Below are the code and all the weights of a small trained network. Each question names an input and a target symbol and asks about switching units off, where a switched-off unit gives its printed mean instead of its output.

import numpy as np


def w(rows, s, z=0):
    codes = np.array(rows[::2]) - 128.0
    scale = np.full(codes.shape[1], s)
    scale[-1] = z or s
    return codes * scale


def f(y):
    return np.maximum(y, 0)


def softmax(a):
    e = np.exp(a - a.max(-1, keepdims=True))
    return e / e.sum(-1, keepdims=True)


def log_softmax(a):
    a = a - a.max(-1, keepdims=True)
    return a - np.log(np.exp(a).sum(-1, keepdims=True))


def net(x, mask):
    ids = ['ΓΔΠΨαεηξω'.index(c) for c in x.split()]
    T = len(ids)
    res = E[ids] + P[:T]
    r = res
    for j in range(3):
        rows = slice(4 * j, 4 * j + 4)
        q, k, v = (r @ M[0][rows].T for M in (Q, K, V))
        z = softmax(np.where(np.tri(T) > 0, q @ k.T / 4**0.5, -1e9)) @ v
        o = O[0][rows]
        res = res + np.where(mask[j], z, o[:, -1]) @ o[:, :-1]
    y = f(res @ A[0][:, :-1].T + A[0][:, -1])
    res = res + np.where(mask[3:7], y, B[0][:, -1]) @ B[0][:, :-1]
    return log_softmax(res[-1] @ U[:, :-1].T + U[:, -1])


Q, K, V, O, A, B = {}, {}, {}, {}, {}, {}
E = w([
[180,178,122,132,90,169],'Γ',
[191,134,158,74,109,103],'Δ',
[173,184,113,113,82,116],'Π',
[249,158,196,143,153,128],'Ψ',
[125,111,124,3,82,17],'α',
[182,110,131,124,103,151],'ε',
[155,123,110,140,88,123],'η',
[158,138,94,106,64,136],'ξ',
[147,47,107,107,82,106],'ω',
],0.02)
P = w([
[119,128,105,73,115,137],'0',
[140,95,183,144,56,115],'1',
[95,131,115,117,149,115],'2',
[141,101,186,148,60,122],'3',
[155,121,85,77,125,137],'4',
[127,111,128,196,116,5],'5',
[131,123,86,113,165,116],'6',
[137,121,177,141,50,158],'7',
[193,111,76,84,130,132],'8',
[146,92,148,200,127,45],'9',
[132,105,91,154,176,139],'10',
[144,97,185,147,54,158],'11',
],0.026)
Q[0] = w([
[142,122,68,157,87,136],'head 0',
[202,171,136,128,146,145],'head 0',
[166,201,85,64,109,117],'head 0',
[141,132,140,114,84,144],'head 0',
[174,122,77,169,81,64],'head 1',
[156,85,154,173,71,89],'head 1',
[141,100,175,88,106,197],'head 1',
[150,154,176,86,71,151],'head 1',
[167,163,122,145,241,7],'head 2',
[79,154,86,135,130,90],'head 2',
[107,111,143,178,146,88],'head 2',
[156,88,224,151,69,110],'head 2',
],0.015)
K[0] = w([
[124,132,131,184,84,111],'head 0',
[200,158,157,142,142,146],'head 0',
[119,164,179,105,120,111],'head 0',
[165,126,113,131,92,134],'head 0',
[114,141,99,133,181,145],'head 1',
[153,114,69,121,176,110],'head 1',
[183,108,133,123,81,138],'head 1',
[179,134,100,89,94,142],'head 1',
[75,139,149,168,220,140],'head 2',
[95,144,135,132,116,112],'head 2',
[71,111,91,103,156,124],'head 2',
[189,133,8,93,206,122],'head 2',
],0.016)
V[0] = w([
[128,113,120,142,94,142],'head 0',
[130,119,98,170,174,141],'head 0',
[148,117,146,118,96,80],'head 0',
[125,206,131,101,131,130],'head 0',
[132,92,113,126,8,196],'head 1',
[184,197,162,178,148,204],'head 1',
[104,93,169,112,186,228],'head 1',
[131,95,150,198,122,115],'head 1',
[118,115,71,176,159,195],'head 2',
[131,6,164,98,191,147],'head 2',
[87,179,107,146,124,82],'head 2',
[145,175,130,84,141,157],'head 2',
],0.015)
O[0] = w([
[133,110,145,94,127,104,150],'head 0',
[83,173,133,107,143,127,37],'head 0',
[158,86,145,161,158,148,247],'head 0',
[105,87,94,149,102,149,116],'head 0',
[143,128,49,217,150,91,165],'head 1',
[84,28,155,158,110,136,156],'head 1',
[113,147,147,179,62,60,60],'head 1',
[169,85,102,126,87,154,51],'head 1',
[183,110,131,253,125,130,28],'head 2',
[191,195,115,96,96,27,125],'head 2',
[136,117,141,134,118,229,43],'head 2',
[89,182,150,150,174,121,192],'head 2',
],0.011,0.014)
A[0] = w([
[111,178,95,17,198,176,1],'neuron 0',
[70,214,215,218,225,30,97],'neuron 1',
[206,177,46,62,155,92,90],'neuron 2',
[222,118,254,147,53,60,72],'neuron 3',
],0.0075,0.0063)
B[0] = w([
[144,143,144,164,79,16,211],'neuron 0',
[69,115,89,76,117,43,227],'neuron 1',
[66,113,146,190,157,229,253],'neuron 2',
[121,141,77,186,86,255,251],'neuron 3',
],0.0099,0.015)
U = w([
[33,170,47,27,144,146,195],'Γ',
[178,132,97,109,169,87,171],'Δ',
[141,135,177,114,182,162,123],'Π',
[254,152,163,135,117,129,185],'Ψ',
[166,151,87,145,67,79,115],'α',
[125,184,100,109,116,167,92],'ε',
[85,138,164,124,64,158,112],'η',
[97,114,167,189,138,92,1],'ξ',
[138,172,177,147,117,115,94],'ω',
],0.0084,0.0099)

Each question gives the input, a string of symbols that net reads in full, and the target symbol t.
The units are the heads (4 rows each of Q, K, V and O) and the neurons (one row each of A and B). Each row of codes is followed by its name. A weight is (code - 128) times the scale printed after its matrix; where a second scale follows, it is the last column's (O, A, B and U).
mask holds one flag per unit, heads first, then neurons. A switched-off unit (its flag False) gives its mean, the last column of its rows in O or B, instead of its output. The means were averaged over made-up inputs and are rounded, as every weight is.
A unit's drop is (log p(t) with every unit on - log p(t) with that unit switched off) / (log p(t) with every unit on - log p(t) with every unit switched off).
The circuit of an input: a set's keep is (log p(t) with only the set's units on - log p(t) with every unit switched off) / (log p(t) with every unit on - log p(t) with every unit switched off). Starting from all 7 units, units are removed one at a time, each time the one whose removal leaves the highest keep (on an exact tie, the one counted first), for as long as the keep stays at least 0.8.
units of the circuit, in order: the units of the circuit, biggest drop first
top k neurons: the k neurons with the biggest drops, biggest first
heads that matter: for each layer, one digit per head in row order, 1 if its drop is at least 0.15 and else 0, layers parted by /
drop of u: that unit's drop, to one decimal
input Δ ξ ξ ε ε, target Δ: heads that matter	100
input Ψ Ψ Ψ Ψ ε η Ψ ω Δ Δ Ψ Δ, target Γ: heads that matter	011
input Δ Ψ Ψ Ψ ξ Ψ ε Δ, target Δ: heads that matter	011
input ξ Δ ξ Δ Ψ Γ Ψ Γ Δ, target Π: heads that matter	000
input ω Ψ Ψ Ψ, target ε: heads that matter	011
input Γ Δ Δ, target Δ: units of the circuit, in order	(neuron 3; head 1)
input η ξ Γ Π ε Ψ Γ Δ, target α: top neuron	(neuron 1)
input Δ ξ ε Ψ Δ Γ, target α: units of the circuit, in order	(head 2; head 1)
input Ψ Δ Δ ω Δ ε Ψ Ψ ε α, target η: heads that matter	010
input Ψ Π ω Ψ η Γ Π ε Π ξ, target Π: units of the circuit, in order	(head 2; head 1)
input Ψ Ψ ω α ξ Γ Δ Ψ Δ Π, target Γ: top 2 neurons	(neuron 1; neuron 0)
input η ε Ψ Δ, target Ψ: units of the circuit, in order	(neuron 2; neuron 1)
input Ψ Ψ ε Δ α Π Δ η, target ω: top 2 neurons	(neuron 0; neuron 2)
input Γ Δ Γ ε Ψ Π, target ξ: units of the circuit, in order	(head 2)
input Γ ε Ψ α ξ Γ Π Ψ Π ξ Γ Ψ, target Π: units of the circuit, in order	(head 2; head 1)
input Ψ Δ Δ ω Δ ξ Γ ξ Γ Δ Ψ ξ, target ξ: units of the circuit, in order	(head 1; head 2)
input ξ Ψ ε Δ Ψ Ψ α ω ξ ξ, target ω: units of the circuit, in order	(neuron 0; head 1; neuron 2; head 0)
input Δ Π Π Π Ψ ε Ψ Δ ε Ψ Δ Ψ, target α: units of the circuit, in order	(head 2; neuron 1; head 1)
input α Γ α Γ Π Δ ξ η, target Π: units of the circuit, in order	(head 2; neuron 1; head 1)
input Δ Π Δ ξ, target Γ: units of the circuit, in order	(head 2)
input Ψ Π Ψ Ψ η ε Δ ε, target Ψ: heads that matter	001
input ε Γ η ε Ψ ω Δ ε Γ, target Δ: top 3 neurons	(neuron 3; neuron 1; neuron 2)
input ε Ψ Ψ, target Δ: top 2 neurons	(neuron 2; neuron 3)
input α Γ Π Δ ε Π, target Π: top 2 neurons	(neuron 1; neuron 0)
input ω ε α ω Δ Ψ, target ω: top 2 neurons	(neuron 0; neuron 2)
input Δ Ψ ε Ψ, target Γ: drop of neuron 1	0.5
input ξ ω Ψ α ε ξ, target η: units of the circuit, in order	(head 1)
